Look-ups in named tables: a row name and a column name give one cell, copied from the table.

sek.csv
,zon,guf,zarem,tedeta
raferun,-218,-556,-394,-518
mari,-491,-359,-277,-369
pudet,-399,21,-409,-175
kupak,-77,-527,-35,-502
sumus,-351,-499,-301,-485
tetebuv,-165,-397,-635,-252
miguvi,-313,-407,-240,-260
foz,-257,537,-233,84
mugi,-384,-447,-417,-225
vov,-450,-493,-527,-499
rifu,-535,-461,-478,-434

mugi, guf -> -447
raferun, zarem -> -394
kupak, zon -> -77
tetebuv, zarem -> -635
foz, tedeta -> 84
kupak, tedeta -> -502
tetebuv, zon -> -165
raferun, zon -> -218
kupak, zarem -> -35
mari, guf -> -359
sumus, zarem -> -301
miguvi, tedeta -> -260

neb =
          boz  nidobon  bener   siku  sivaz  retud
rusebo   1628    -5072   1917   4818  -3278   3316
gis      1707    -2069   1917   6599  -5580   4334
rugin     710    -5072   1917  -3114   6973   -160
ganabam   710     9320   1360    158   2744   1290
menika    710    -7061   1917    158   2744   1290
ditasin   710     9969   1550    158   2744   1290
mup       710     3863   1905  -3666   7686  -1072
zuvi      710    -6482   1917    118   2796   1290
foz       710    -5072   1917  -3016   6846     37
gifesa    710     9930   1695    383   2453   1290
tedum     710    -6685   1917   1168   1439   1290

What is the nidobon of mup in neb? 3863
What is the sivaz of ganabam in neb? 2744
What is the boz of ganabam in neb? 710
What is the sivaz of foz in neb? 6846
What is the siku of gis in neb? 6599
What is the boz of gifesa in neb? 710
What is the boz of mup in neb? 710
What is the nidobon of rusebo in neb? -5072
What is the bener of zuvi in neb? 1917
What is the nidobon of foz in neb? -5072
What is the boz of gis in neb? 1707
What is the nidobon of gis in neb? -2069
What is the siku of rugin in neb? -3114

rubedu =
columns: vis, med
nebepib: [0.4, 0.7]
bikena: [0.7, 0.5]
ked: [0.4, 0.8]
pul: [0.6, 0.6]
dadusu: [0.6, 0.5]
sov: [0.5, 0.6]
vif: [0.6, 0.6]
duduz: [0.7, 0.5]
kek: [0.5, 0.5]
bunu: [0.3, 0.7]
tosu: [0.4, 0.4]
mirudom: [0.1, 0.9]
kat: [0.5, 0.7]

What is the med of tosu in rubedu? 0.4
What is the vis of ked in rubedu? 0.4
What is the vis of vif in rubedu? 0.6
What is the med of kat in rubedu? 0.7
What is the vis of mirudom in rubedu? 0.1
What is the med of duduz in rubedu? 0.5
What is the vis of nebepib in rubedu? 0.4
What is the vis of duduz in rubedu? 0.7
What is the med of bikena in rubedu? 0.5
What is the med of ked in rubedu? 0.8
What is the med of dadusu in rubedu? 0.5
What is the vis of kat in rubedu? 0.5
What is the med of vif in rubedu? 0.6
What is the vis of tosu in rubedu? 0.4
Row with the largest med: mirudom

sov
cols = zup, dib, bipupaz, rom, vefofo
sobu: [-0.427, -0.688, -4.363, 0.161, -1.489]
tof: [6.329, -0.709, 0.017, -2.497, 0.418]
zop: [0.860, 0.069, -6.406, -2.794, -0.681]
monif: [-5.065, 2.972, -3.359, 5.503, -0.067]
kerim: [2.284, 7.794, -6.152, 1.490, 0.354]
kazimav: [3.234, -2.304, 1.974, -3.387, 0.112]
tas: [2.072, -4.794, -4.136, 1.332, -2.187]

dib of sobu is -0.688
zup of kerim is 2.284
zup of monif is -5.065
rom of zop is -2.794
bipupaz of monif is -3.359
dib of kerim is 7.794
zup of tof is 6.329
dib of tas is -4.794
bipupaz of sobu is -4.363
rom of monif is 5.503
dib of zop is 0.069
bipupaz of tas is -4.136
rom of kazimav is -3.387
bipupaz of zop is -6.406
bipupaz of kazimav is 1.974

baf.csv
,von,dabal,kamipi,lafu
puf,156,115,240,159
dig,210,137,219,163
gog,135,80,164,47
lup,230,116,163,197
favedom,116,62,74,162
dazalim,242,116,151,168
pugar,112,94,209,77
tuv,129,113,155,44
rufetu,244,134,135,90
fufur,73,81,185,183
zan,230,115,132,90
vorem,160,135,250,148

kamipi of tuv is 155
kamipi of gog is 164
lafu of favedom is 162
kamipi of vorem is 250
dabal of puf is 115
von of dig is 210
Which row has the largest lafu? lup

Table tuz
cols = fetabim, dife, dudok, sus, gavori
rinuna: [140, 174, 127, 189, 203]
galiv: [199, 158, 129, 93, 135]
fuzuv: [234, 146, 198, 66, 116]
gis: [242, 143, 218, 59, 111]
lagip: [145, 175, 139, 189, 204]
seviv: [180, 164, 167, 143, 171]
bug: [181, 158, 159, 130, 162]
vagasa: [177, 172, 176, 162, 184]
kul: [201, 155, 124, 84, 129]
bizu: [175, 173, 171, 162, 185]
beb: [201, 144, 136, 77, 124]
sukot: [172, 139, 165, 122, 156]

bizu, sus => 162
sukot, sus => 122
lagip, gavori => 204
lagip, fetabim => 145
beb, fetabim => 201
fuzuv, dudok => 198
galiv, dife => 158
rinuna, dife => 174
vagasa, gavori => 184
seviv, sus => 143
bug, gavori => 162
beb, gavori => 124
gis, gavori => 111
bizu, dife => 173
lagip, sus => 189
seviv, fetabim => 180
gis, fetabim => 242
Which row has the largest dudok? gis

zab.csv
,bon,valudet,mafiba,dunis,tuvo,zenuso,vumoli,pez,nusaro,nozo
suz,59.17,10.35,47.90,65.96,43.09,26.80,51.16,21.98,33.30,39.05
let,57.82,18.83,47.07,65.76,48.97,25.86,62.62,21.84,31.25,45.44
sotal,29.47,61.26,39.78,21.98,33.93,59.75,17.20,65.51,55.98,37.03
nifurer,26.03,73.84,38.36,19.57,42.23,59.46,32.64,64.69,53.95,46.30
muv,54.61,30.78,45.67,63.39,54.52,27.11,73.18,21.48,30.81,53.41
sede,36.77,68.60,41.48,41.68,59.90,40.68,78.28,38.90,38.04,63.31
kore,57.87,6.08,47.31,57.63,33.35,33.12,26.90,30.70,38.79,28.60

let, dunis -> 65.76
let, tuvo -> 48.97
suz, nozo -> 39.05
nifurer, zenuso -> 59.46
nifurer, mafiba -> 38.36
kore, vumoli -> 26.90
sede, vumoli -> 78.28
sotal, pez -> 65.51
muv, valudet -> 30.78
sotal, nozo -> 37.03
kore, zenuso -> 33.12
muv, mafiba -> 45.67

dez:
|  | zosape | paf | mol | lifu | dak | fibib | zef |
|---|---|---|---|---|---|---|---|
| dag | 7758 | 6916 | 5527 | 1943 | 7019 | 9293 | 7256 |
| zil | 4962 | 3988 | 5134 | 2677 | 4513 | 6773 | 1810 |
| dobedat | 4030 | 2658 | 2385 | 5246 | 4127 | 4252 | 3412 |
| kipo | 2865 | 3988 | 2385 | 7815 | 3549 | 7053 | 8858 |
| zopid | 5894 | 8513 | 9454 | 8182 | 6441 | 6493 | 6295 |
| kirite | 7292 | 3722 | 2778 | 2677 | 6441 | 4812 | 5334 |
| rabutuz | 6593 | 3988 | 1207 | 5613 | 6441 | 3972 | 8538 |
| nevigi | 5661 | 6384 | 6312 | 9283 | 6055 | 4252 | 7897 |
| noduna | 8224 | 7449 | 9061 | 8182 | 7983 | 2291 | 5014 |

mol of kipo is 2385
paf of zil is 3988
paf of zopid is 8513
zef of dobedat is 3412
dak of kirite is 6441
zosape of noduna is 8224
lifu of zil is 2677
zef of dag is 7256
dak of dobedat is 4127
zosape of dobedat is 4030
zosape of dag is 7758
dak of zopid is 6441
paf of noduna is 7449
Row with the largest zef: kipo

